Below are the code and all the weights of a small trained network. Each question names an input and a target symbol and asks about switching units off, where a switched-off unit gives its printed mean instead of its output.

import numpy as np


def w(rows, s, z=0):
    codes = np.array(rows[::2]) - 128.0
    scale = np.full(codes.shape[1], s)
    scale[-1] = z or s
    return codes * scale


def f(y):
    return np.maximum(y, 0)


def softmax(a):
    e = np.exp(a - a.max(-1, keepdims=True))
    return e / e.sum(-1, keepdims=True)


def log_softmax(a):
    a = a - a.max(-1, keepdims=True)
    return a - np.log(np.exp(a).sum(-1, keepdims=True))


def net(x, mask):
    ids = ['Σαζθμτψ'.index(c) for c in x.split()]
    T = len(ids)
    res = E[ids] + P[:T]
    u = 0
    for l in range(2):
        r = res
        for j in range(2):
            rows = slice(2 * j, 2 * j + 2)
            q, k, v = (r @ M[l][rows].T for M in (Q, K, V))
            z = softmax(np.where(np.tri(T) > 0, q @ k.T / 2**0.5, -1e9)) @ v
            o = O[l][rows]
            res = res + np.where(mask[u + j], z, o[:, -1]) @ o[:, :-1]
        u += 2
        y = f(res @ A[l][:, :-1].T + A[l][:, -1])
        res = res + np.where(mask[u : u + 12], y, B[l][:, -1]) @ B[l][:, :-1]
        u += 12
    return log_softmax(res[-1] @ U[:, :-1].T + U[:, -1])


Q, K, V, O, A, B = {}, {}, {}, {}, {}, {}
E = w([
[121,99,97,174,190,131,168,195,109,94],'Σ',
[171,87,197,103,211,97,147,104,187,106],'α',
[204,59,167,207,97,125,124,136,170,129],'ζ',
[49,179,77,124,71,152,84,122,126,118],'θ',
[114,105,114,159,212,194,141,134,101,124],'μ',
[93,174,168,182,89,171,105,156,136,2],'τ',
[82,201,65,104,190,149,93,104,124,188],'ψ',
],0.016)
P = w([
[169,96,149,131,195,200,128,114,69,121],'0',
[183,124,109,122,106,177,151,75,91,47],'1',
[134,107,144,164,187,165,137,134,117,151],'2',
[158,119,135,114,94,87,142,122,71,69],'3',
[110,136,108,196,196,122,120,163,179,166],'4',
[158,127,115,123,108,51,141,97,100,77],'5',
[81,102,128,208,183,103,102,168,200,200],'6',
[151,134,133,131,97,30,111,66,113,59],'7',
[54,56,176,255,170,121,71,161,213,219],'8',
[168,132,113,98,186,125,168,91,78,74],'9',
],0.0089)
Q[0] = w([
[90,135,150,179,131,84,76,188,186,119],'L0H1',
[69,73,128,164,183,86,133,142,196,149],'L0H1',
[218,160,142,35,115,78,201,5,14,65],'L0H2',
[244,137,133,3,49,71,235,32,29,103],'L0H2',
],0.006)
K[0] = w([
[163,144,136,124,138,97,122,122,172,142],'L0H1',
[163,124,163,92,131,104,115,104,166,147],'L0H1',
[71,202,89,99,147,243,102,189,47,110],'L0H2',
[131,101,74,113,164,254,147,140,27,103],'L0H2',
],0.0089)
V[0] = w([
[149,110,141,92,70,122,135,109,118,142],'L0H1',
[123,142,135,166,144,129,129,117,41,126],'L0H1',
[27,171,135,182,122,117,115,224,78,130],'L0H2',
[254,103,115,195,69,141,66,134,120,178],'L0H2',
],0.0062)
O[0] = w([
[124,101,108,65,108,195,152,174,107,101,3],'L0H1',
[169,120,104,147,134,118,205,24,48,92,192],'L0H1',
[140,71,91,164,148,65,65,81,59,133,66],'L0H2',
[166,91,75,72,103,254,20,144,250,97,135],'L0H2',
],0.0065,0.0029)
A[0] = w([
[124,162,94,95,83,97,116,130,85,122,168],'L0N1',
[83,168,130,139,104,133,197,195,118,151,150],'L0N2',
[100,139,119,167,149,120,88,77,87,121,252],'L0N3',
[175,127,123,146,143,163,112,92,103,90,231],'L0N4',
[254,57,155,165,114,110,133,93,161,107,247],'L0N5',
[86,150,112,65,135,126,87,103,85,97,205],'L0N6',
[71,171,107,117,177,158,115,67,136,209,206],'L0N7',
[108,152,179,165,119,143,120,109,149,108,199],'L0N8',
[172,100,171,80,162,103,136,110,176,159,151],'L0N9',
[130,107,115,190,145,171,112,137,97,168,236],'L0N10',
[172,136,124,92,161,186,128,126,170,124,204],'L0N11',
[141,84,130,107,160,107,129,157,187,157,178],'L0N12',
],0.0082,0.0024)
B[0] = w([
[75,175,87,193,213,118,208,77,163,33,156],'L0N1',
[115,195,220,108,167,229,173,120,111,186,160],'L0N2',
[76,106,68,85,148,29,202,147,107,98,243],'L0N3',
[88,132,33,105,84,83,157,165,152,10,236],'L0N4',
[106,208,149,151,148,87,188,218,79,46,253],'L0N5',
[105,134,144,165,111,84,220,105,104,2,176],'L0N6',
[41,109,109,43,186,135,117,12,83,122,218],'L0N7',
[28,183,152,170,123,70,119,127,113,156,213],'L0N8',
[109,173,152,156,154,5,113,134,52,85,179],'L0N9',
[88,136,26,80,151,106,211,134,205,205,228],'L0N10',
[108,109,95,78,129,139,65,148,138,34,201],'L0N11',
[110,161,153,147,204,126,60,177,162,125,187],'L0N12',
],0.0051,0.0068)
Q[1] = w([
[100,118,67,135,146,1,179,126,75,63],'L1H1',
[94,179,99,137,152,142,137,141,200,138],'L1H1',
[74,156,115,130,182,65,152,182,101,47],'L1H2',
[163,117,133,80,94,213,53,121,95,186],'L1H2',
],0.0087)
K[1] = w([
[2,84,167,212,152,119,19,178,206,248],'L1H1',
[161,91,177,103,167,106,67,184,97,130],'L1H1',
[59,101,179,225,116,171,70,123,194,216],'L1H2',
[187,190,102,83,74,180,242,94,84,41],'L1H2',
],0.0054)
V[1] = w([
[84,194,165,150,37,76,77,116,117,85],'L1H1',
[156,121,186,238,155,69,131,255,166,24],'L1H1',
[176,90,88,222,43,159,212,198,158,129],'L1H2',
[55,123,97,168,123,209,126,29,118,90],'L1H2',
],0.0058)
O[1] = w([
[40,47,131,18,97,64,39,235,48,157,131],'L1H1',
[87,55,178,185,180,155,118,89,72,176,251],'L1H1',
[138,1,41,229,131,79,94,113,54,67,86],'L1H2',
[75,131,85,153,118,58,159,166,217,80,165],'L1H2',
],0.0074,0.015)
A[1] = w([
[100,95,151,130,112,150,58,138,122,161,6],'L1N1',
[171,56,169,144,90,129,87,72,48,159,29],'L1N2',
[93,76,107,184,170,89,99,166,39,116,163],'L1N3',
[153,171,144,105,170,147,85,167,188,103,93],'L1N4',
[143,139,156,73,145,180,85,144,157,168,80],'L1N5',
[107,127,172,142,140,169,109,104,108,154,216],'L1N6',
[106,169,136,146,132,137,146,160,130,173,26],'L1N7',
[73,144,137,133,122,68,113,48,125,132,199],'L1N8',
[191,119,145,178,156,98,123,76,79,118,91],'L1N9',
[93,89,130,106,138,122,58,111,68,103,96],'L1N10',
[124,150,91,1,55,64,132,223,171,138,190],'L1N11',
[151,134,129,133,88,151,122,116,117,147,90],'L1N12',
],0.0078,0.0017)
B[1] = w([
[227,189,105,156,146,121,133,110,116,51,163],'L1N1',
[161,131,139,56,226,173,67,212,253,36,151],'L1N2',
[113,129,159,70,32,98,106,57,158,169,254],'L1N3',
[100,144,128,150,65,130,102,74,132,169,157],'L1N4',
[156,53,67,169,113,62,114,86,112,128,148],'L1N5',
[84,110,173,124,147,224,154,200,127,107,187],'L1N6',
[154,180,133,112,120,100,142,109,94,157,155],'L1N7',
[99,128,123,166,187,106,163,160,132,97,203],'L1N8',
[108,137,82,202,131,174,33,69,95,162,161],'L1N9',
[154,91,162,115,103,145,135,128,205,131,194],'L1N10',
[80,196,68,100,133,185,80,108,59,97,170],'L1N11',
[142,160,130,120,135,140,123,120,95,158,128],'L1N12',
],0.0065,0.018)
U = w([
[140,158,100,242,115,112,111,38,26,153,146],'Σ',
[75,170,231,152,134,169,196,136,65,170,185],'α',
[114,125,111,166,118,167,49,92,250,104,127],'ζ',
[96,139,75,155,176,75,89,224,28,80,98],'θ',
[186,147,160,163,155,61,253,94,246,87,141],'μ',
[101,112,163,93,60,9,175,91,152,160,129],'τ',
[137,211,163,102,65,140,140,36,168,158,8],'ψ',
],0.004,0.0016)

Each question gives the input, a string of symbols that net reads in full, and the target symbol t.
The units are the heads (2 rows each of Q, K, V and O) and the neurons (one row each of A and B). Each row of codes is followed by its name. A weight is (code - 128) times the scale printed after its matrix; where a second scale follows, it is the last column's (O, A, B and U).
mask holds one flag per unit, layer by layer, with each layer's heads first. A switched-off unit (its flag False) gives its mean, the last column of its rows in O or B, instead of its output. The means were averaged over made-up inputs and are rounded, as every weight is.
A unit's drop is (log p(t) with every unit on - log p(t) with that unit switched off) / (log p(t) with every unit on - log p(t) with every unit switched off).
k most important neurons: the k neurons with the biggest drops, biggest first
k most important neurons of layer l: the k neurons of layer l with the biggest drops, biggest first
heads that matter: for each layer, one digit per head in row order, 1 if its drop is at least 0.15 and else 0, layers parted by /
input θ τ μ ψ α α ψ θ θ ψ, target θ: 2 most important neurons : L1N11, L1N3
input τ μ Σ ψ μ θ ζ μ, target ζ: heads that matter : 00 / 11
input θ μ ζ α μ μ ψ, target α: heads that matter : 01 / 10
input ψ θ τ μ ζ μ μ μ τ ζ, target τ: heads that matter : 00 / 10
input τ ζ ψ α ζ ζ Σ ψ, target Σ: heads that matter : 00 / 11
input μ ζ μ α ζ Σ, target ζ: heads that matter : 00 / 11
input θ α μ ψ, target μ: heads that matter : 00 / 10
input μ τ ζ ζ τ, target ζ: heads that matter : 01 / 00
input α α μ Σ μ, target α: heads that matter : 01 / 10
input τ θ μ ψ Σ τ τ, target τ: most important neuron : L1N3
input τ Σ α μ ψ α ψ τ Σ, target α: 2 most important neurons : L0N2, L1N6
input ψ μ τ, target τ: 3 most important neurons : L0N8, L1N3, L0N6
input τ θ Σ ψ μ Σ, target μ: 2 most important neurons of layer 0 : L0N7, L0N5
input θ τ ψ, target ψ: 2 most important neurons of layer 1 : L1N11, L1N4
input θ ζ Σ α ζ ψ ψ μ α, target α: heads that matter : 00 / 01
input Σ τ μ τ θ α θ, target α: heads that matter : 01 / 00
input α μ α μ θ μ ζ μ ζ, target ζ: heads that matter : 00 / 11
input μ α α θ τ, target α: heads that matter : 01 / 00
input τ α Σ τ μ τ ψ θ, target ψ: 2 most important neurons : L0N7, L1N11
input μ μ ψ α, target ψ: most important neuron : L0N7
input μ θ θ μ ψ α θ ζ, target θ: heads that matter : 00 / 10
input α μ τ τ ψ ζ, target ψ: 2 most important neurons of layer 0 : L0N7, L0N5
input ζ τ ψ μ θ α τ ζ, target τ: 3 most important neurons : L1N3, L0N8, L0N5
input μ θ α θ τ ψ α Σ, target α: 2 most important neurons : L0N12, L0N9
input Σ μ ζ τ ζ μ Σ μ, target Σ: 2 most important neurons : L1N9, L0N5
input ζ τ τ ζ ψ μ ψ, target ζ: heads that matter : 01 / 00
input ζ μ ζ μ τ μ τ ψ, target τ: most important neuron of layer 1 : L1N3
